Here is a tiny trained network, its code and every weight. The questions are about switching its units off for an input and a class, where a switched-off unit gives its printed mean instead of its output.

import numpy as np


def w(rows, s, z=0):
    codes = np.array(rows[::2]) - 128.0
    scale = np.full(codes.shape[1], s)
    scale[-1] = z or s
    return codes * scale


def norm(h):
    return h / np.sqrt((h * h).mean(-1, keepdims=True) + 1e-5)


def f(y):
    return y / 2 * (1 + np.tanh(0.7978845608 * (y + 0.044715 * y**3)))


def log_softmax(a):
    a = a - a.max(-1, keepdims=True)
    return a - np.log(np.exp(a).sum(-1, keepdims=True))


def net(x, mask):
    res = np.array(x, float).reshape(1, 7) / 4 @ E
    u = 0
    for l in range(4):
        y = f(norm(res) @ A[l][:, :-1].T + A[l][:, -1])
        res = res + np.where(mask[u : u + 10], y, B[l][:, -1]) @ B[l][:, :-1]
        u += 10
    return log_softmax(norm(res)[-1] @ U[:, :-1].T + U[:, -1])


A, B = {}, {}
E = w([
[132,142,130,141,148,141,128,106,133,148,147],'x0',
[121,170,111,61,187,109,88,93,142,48,150],'x1',
[162,91,165,98,64,127,103,41,136,129,88],'x2',
[125,124,127,132,128,133,126,127,131,121,126],'x3',
[122,129,136,120,108,116,144,132,119,115,146],'x4',
[149,164,102,131,96,125,3,165,82,119,175],'x5',
[129,132,139,158,137,149,135,102,134,116,166],'x6',
],0.0034)
A[0] = w([
[103,133,133,119,80,102,156,161,97,108,138,85],'0.n1',
[49,53,100,141,103,131,143,227,80,153,191,133],'0.n2',
[162,126,150,153,116,145,59,167,50,140,184,253],'0.n3',
[187,132,174,228,111,108,228,184,111,145,69,135],'0.n4',
[178,90,118,153,83,152,70,77,129,121,105,156],'0.n5',
[168,135,203,58,81,142,124,1,220,52,71,155],'0.n6',
[108,130,195,152,94,109,106,120,127,75,108,115],'0.n7',
[114,38,173,184,133,149,242,151,151,185,89,88],'0.n8',
[135,175,153,151,104,98,138,121,136,176,132,148],'0.n9',
[52,167,109,116,139,129,137,154,152,83,121,71],'0.n10',
],0.0027,0.00069)
B[0] = w([
[63,131,90,151,128,191,127,97,205,152,152,130],'0.n1',
[114,176,114,127,161,200,133,72,124,230,122,191],'0.n2',
[211,167,83,144,104,152,89,169,128,76,121,203],'0.n3',
[85,162,82,143,187,105,44,111,119,138,154,215],'0.n4',
[119,199,190,182,98,64,122,144,105,150,113,169],'0.n5',
[99,57,98,110,190,210,159,143,17,157,105,254],'0.n6',
[137,183,179,172,186,128,135,178,88,203,109,134],'0.n7',
[115,105,73,71,115,4,31,163,183,147,210,253],'0.n8',
[121,116,97,134,121,162,135,121,130,73,105,138],'0.n9',
[233,154,156,133,139,109,142,99,162,197,105,145],'0.n10',
],0.003,0.002)
A[1] = w([
[163,190,162,110,127,70,72,87,119,51,178,57],'1.n1',
[183,83,134,48,233,112,218,82,82,87,149,116],'1.n2',
[56,91,104,122,112,111,89,159,178,167,41,166],'1.n3',
[161,234,31,81,180,163,33,173,36,102,182,192],'1.n4',
[145,181,94,62,231,90,147,180,230,69,176,164],'1.n5',
[69,159,159,23,125,124,46,67,73,7,128,69],'1.n6',
[82,122,121,131,99,171,119,159,52,98,13,169],'1.n7',
[217,221,63,92,135,96,82,196,252,147,160,163],'1.n8',
[132,95,102,167,89,58,164,4,221,185,128,3],'1.n9',
[146,140,80,180,168,156,134,60,63,124,197,139],'1.n10',
],0.0024,0.00052)
B[1] = w([
[158,55,112,110,206,76,117,105,177,108,80,149],'1.n1',
[124,191,149,88,129,149,155,146,165,91,56,172],'1.n2',
[139,116,93,120,140,129,121,99,82,71,236,150],'1.n3',
[143,6,105,160,107,189,173,214,35,79,151,253],'1.n4',
[155,200,202,166,66,85,30,180,237,96,54,204],'1.n5',
[107,113,159,68,225,96,121,119,106,236,168,179],'1.n6',
[118,194,160,210,188,165,160,95,200,200,134,143],'1.n7',
[68,81,177,91,141,200,190,147,207,113,181,190],'1.n8',
[125,45,124,79,140,54,74,115,24,94,130,140],'1.n9',
[117,90,52,93,70,75,173,206,126,160,76,154],'1.n10',
],0.0027,0.003)
A[2] = w([
[188,177,126,170,25,92,35,109,149,154,138,3],'2.n1',
[154,132,124,164,67,170,92,147,87,178,144,100],'2.n2',
[73,106,113,181,60,123,185,164,163,142,44,42],'2.n3',
[153,99,141,105,153,139,100,184,64,66,93,203],'2.n4',
[79,165,132,133,191,144,167,135,172,69,79,134],'2.n5',
[37,112,136,217,115,49,173,118,199,255,114,40],'2.n6',
[67,113,125,107,176,78,123,160,193,163,130,215],'2.n7',
[102,90,149,159,165,125,131,127,161,164,180,62],'2.n8',
[164,164,121,58,173,28,44,43,66,115,147,143],'2.n9',
[152,49,131,104,103,31,121,66,151,107,97,152],'2.n10',
],0.0032,0.00048)
B[2] = w([
[149,179,197,88,137,41,166,18,151,11,82,166],'2.n1',
[165,148,215,208,74,122,201,117,155,207,3,211],'2.n2',
[51,161,30,180,226,161,106,139,57,120,170,143],'2.n3',
[6,79,172,160,101,106,179,119,215,158,240,225],'2.n4',
[185,183,165,187,49,67,137,137,89,120,90,196],'2.n5',
[155,123,189,59,202,137,12,208,165,79,201,251],'2.n6',
[179,195,145,145,105,159,124,120,182,56,203,223],'2.n7',
[143,91,126,8,87,179,71,200,89,101,134,158],'2.n8',
[128,98,89,230,90,119,157,82,53,240,110,199],'2.n9',
[137,110,94,222,110,225,127,178,52,171,137,183],'2.n10',
],0.0027,0.0018)
A[3] = w([
[106,171,73,83,163,136,178,53,112,183,110,68],'3.n1',
[134,107,138,122,101,181,114,209,158,79,144,254],'3.n2',
[184,113,135,100,108,136,153,49,99,132,38,62],'3.n3',
[97,155,57,96,157,117,103,133,208,178,176,115],'3.n4',
[140,35,122,89,186,104,87,77,46,164,128,112],'3.n5',
[123,149,183,110,120,178,159,71,90,134,30,111],'3.n6',
[152,91,111,163,103,173,123,150,51,208,152,190],'3.n7',
[172,140,106,163,131,143,94,165,147,104,187,121],'3.n8',
[152,104,172,146,99,164,176,58,77,110,82,181],'3.n9',
[149,253,127,149,150,80,186,148,176,97,93,134],'3.n10',
],0.004,0.00083)
B[3] = w([
[137,71,172,101,171,79,61,197,146,106,219,128],'3.n1',
[139,128,150,54,148,83,109,36,142,157,119,249],'3.n2',
[138,154,129,53,209,102,129,126,170,73,200,184],'3.n3',
[192,81,181,113,163,111,134,139,133,11,124,186],'3.n4',
[90,115,67,193,89,193,161,144,109,158,116,236],'3.n5',
[163,148,192,91,117,105,85,179,197,93,178,189],'3.n6',
[77,136,79,188,92,175,184,41,70,142,44,255],'3.n7',
[101,91,125,71,196,99,168,115,140,140,152,217],'3.n8',
[141,165,93,132,149,84,113,190,160,109,126,195],'3.n9',
[161,125,140,202,1,144,84,56,46,194,72,191],'3.n10',
],0.0039,0.0029)
U = w([
[148,101,175,2,242,107,119,176,207,58,225,219],'0',
[75,87,22,204,87,233,176,101,36,203,102,138],'1',
[231,238,236,177,48,78,115,80,161,91,37,3],'2',
],0.0054,0.00066)

Each question gives the input, the list of numbers given to net, and the class t.
The units are the neurons (one row each of A and B). Each row of codes is followed by its name. A weight is (code - 128) times the scale printed after its matrix; where a second scale follows, it is the last column's (A, B and U).
mask holds one flag per neuron, layer by layer. A switched-off neuron (its flag False) gives its mean, the last column of its row in B, instead of its output. The means were averaged over made-up inputs and are rounded, as every weight is.
A unit's drop is (log p(t) with every unit on - log p(t) with that unit switched off) / (log p(t) with every unit on - log p(t) with every unit switched off).
The circuit of an input: a set's keep is (log p(t) with only the set's units on - log p(t) with every unit switched off) / (log p(t) with every unit on - log p(t) with every unit switched off). Starting from the 12 units with the biggest drops (on a tie, the unit counted first), units are removed one at a time, each time the one whose removal leaves the highest keep (on an exact tie, the one counted first), for as long as the keep stays at least 0.8.
units of the circuit, in order: the units of the circuit, biggest drop first
unit that matters most: the unit with the biggest drop
k most important neurons: the k neurons with the biggest drops, biggest first
k most important neurons of layer l: the k neurons of layer l with the biggest drops, biggest first
drop when u is switched off: that unit's drop, to one decimal
input [1,-6,1,6,-7,5,-8], class 2: units of the circuit, in order => (2.n1 0.n6)
input [5,0,-3,-6,-7,-4,8], class 0: 2 most important neurons => (2.n6 0.n8)
input [-8,0,7,6,-6,-1,5], class 1: units of the circuit, in order => (1.n5 2.n10)
input [-7,7,0,-1,-2,-3,-3], class 2: units of the circuit, in order => (3.n10 1.n5)
input [-3,8,2,0,-5,5,-6], class 1: units of the circuit, in order => (2.n9 1.n6 3.n5)
input [-1,5,-7,-6,5,0,5], class 2: 3 most important neurons => (1.n5 3.n10 0.n8)
input [1,2,7,-3,-8,7,-5], class 1: 2 most important neurons => (1.n5 1.n6)
input [-8,8,-1,5,4,-8,-5], class 2: 3 most important neurons => (3.n10 2.n5 1.n5)
input [5,-3,0,-7,-8,-1,-4], class 0: 2 most important neurons => (0.n8 1.n8)
input [-4,2,-4,1,-1,-8,-3], class 2: 2 most important neurons => (3.n10 2.n5)
input [8,-6,-1,-1,2,-4,2], class 0: units of the circuit, in order => (2.n6 0.n8)
input [5,8,1,5,7,2,-2], class 1: unit that matters most => 2.n9
input [5,-4,0,4,5,-3,3], class 0: 2 most important neurons => (0.n8 2.n6)
input [4,1,6,2,4,-7,-5], class 0: 2 most important neurons of layer 1 => (1.n2 1.n4)
input [-1,-8,6,-1,-5,5,-3], class 2: most important neuron => (2.n1)
input [-4,8,3,-1,0,1,7], class 1: 2 most important neurons of layer 2 => (2.n9 2.n1)
input [7,2,-5,1,8,-7,-3], class 2: 2 most important neurons => (3.n10 2.n5)
input [-7,1,2,-2,6,2,-8], class 1: 2 most important neurons of layer 1 => (1.n5 1.n6)
input [4,6,-5,-7,-7,-4,-2], class 2: drop when 3.n10 is switched off => 0.1
input [1,3,-6,-6,5,-3,-5], class 2: drop when 3.n10 is switched off => 0.2
input [-4,2,3,2,2,7,0], class 1: drop when 3.n4 is switched off => 0.0
input [2,4,-5,-3,7,-7,-5], class 2: drop when 3.n10 is switched off => 0.2
